Here is a tiny trained network, its code and every weight. The questions are about switching its units off for an input and a class, where a switched-off unit gives its printed mean instead of its output.

import numpy as np


def w(rows, s, z=0):
    codes = np.array(rows[::2]) - 128.0
    scale = np.full(codes.shape[1], s)
    scale[-1] = z or s
    return codes * scale


def f(y):
    return np.maximum(y, 0)


def log_softmax(a):
    a = a - a.max(-1, keepdims=True)
    return a - np.log(np.exp(a).sum(-1, keepdims=True))


def net(x, mask):
    res = np.array(x, float).reshape(1, 7) / 4 @ E
    y = f(res @ A[0][:, :-1].T + A[0][:, -1])
    res = res + np.where(mask, y, B[0][:, -1]) @ B[0][:, :-1]
    return log_softmax(res[-1] @ U[:, :-1].T + U[:, -1])


A, B = {}, {}
E = w([
[92,142,122,213,87,204],'x0',
[136,138,134,134,111,130],'x1',
[122,133,117,138,147,113],'x2',
[133,123,140,123,111,138],'x3',
[149,99,231,90,94,82],'x4',
[142,135,137,133,88,132],'x5',
[222,12,132,216,156,138],'x6',
],0.011)
A[0] = w([
[138,104,79,94,182,99,226],'n0',
[176,102,139,155,150,143,197],'n1',
[108,156,126,124,179,134,203],'n2',
[105,137,96,108,114,178,102],'n3',
[122,170,112,190,153,159,109],'n4',
[55,166,102,111,115,189,133],'n5',
[83,179,82,132,114,153,94],'n6',
[184,117,191,108,166,37,111],'n7',
[173,139,49,98,140,110,166],'n8',
[142,128,140,198,120,169,112],'n9',
[107,163,155,95,81,79,254],'n10',
[249,44,107,151,134,114,190],'n11',
],0.011,0.0051)
B[0] = w([
[141,160,207,141,138,92,193],'n0',
[171,131,98,254,125,141,193],'n1',
[134,160,194,141,123,133,171],'n2',
[68,99,141,154,118,115,162],'n3',
[96,98,86,201,169,119,175],'n4',
[81,128,177,194,97,106,206],'n5',
[56,107,138,168,91,77,189],'n6',
[71,83,127,97,77,43,209],'n7',
[179,199,179,191,153,167,173],'n8',
[165,120,107,131,200,159,181],'n9',
[101,194,182,54,191,147,218],'n10',
[150,73,124,190,108,104,253],'n11',
],0.0092,0.013)
U = w([
[130,205,165,123,151,182,254],'0',
[97,97,108,166,59,78,118],'1',
[245,129,147,174,132,157,156],'2',
[165,102,2,159,194,226,32],'3',
[99,131,108,12,162,110,23],'4',
],0.0077,0.0039)

Each question gives the input, the list of numbers given to net, and the class t.
The units are the neurons (one row each of A and B). Each row of codes is followed by its name. A weight is (code - 128) times the scale printed after its matrix; where a second scale follows, it is the last column's (A, B and U).
mask holds one flag per neuron, in row order. A switched-off neuron (its flag False) gives its mean, the last column of its row in B, instead of its output. The means were averaged over made-up inputs and are rounded, as every weight is.
A unit's drop is (log p(t) with every unit on - log p(t) with that unit switched off) / (log p(t) with every unit on - log p(t) with every unit switched off).
The circuit of an input: a set's keep is (log p(t) with only the set's units on - log p(t) with every unit switched off) / (log p(t) with every unit on - log p(t) with every unit switched off). Starting from all 12 units, units are removed one at a time, each time the one whose removal leaves the highest keep (on an exact tie, the one counted first), for as long as the keep stays at least 0.8.
units of the circuit, in order: the units of the circuit, biggest drop first
top k neurons: the k neurons with the biggest drops, biggest first
drop when u is switched off: that unit's drop, to one decimal
input [7,3,-2,-5,-8,3,-8], class 1: units of the circuit, in order : (n6)
input [5,0,-5,2,2,4,-2], class 0: units of the circuit, in order : (n11; n7)
input [-2,-1,-6,-5,-1,5,-2], class 0: units of the circuit, in order : (n7; n11)
input [6,-4,6,-7,8,7,0], class 0: units of the circuit, in order : (n11; n10)
input [-3,7,2,3,2,-7,-3], class 4: units of the circuit, in order : (n1; n5; n11)
input [-2,-6,3,6,4,-8,-6], class 4: top 2 neurons : (n1; n8)
input [8,8,2,-4,0,-8,-8], class 1: top 2 neurons : (n6; n5)
input [-7,2,-5,-1,8,3,-1], class 4: drop when n10 is switched off : 0.2
input [4,8,8,1,-6,3,6], class 3: drop when n4 is switched off : 0.1
input [-4,-8,-1,-2,-7,5,-2], class 0: drop when n8 is switched off : 0.3
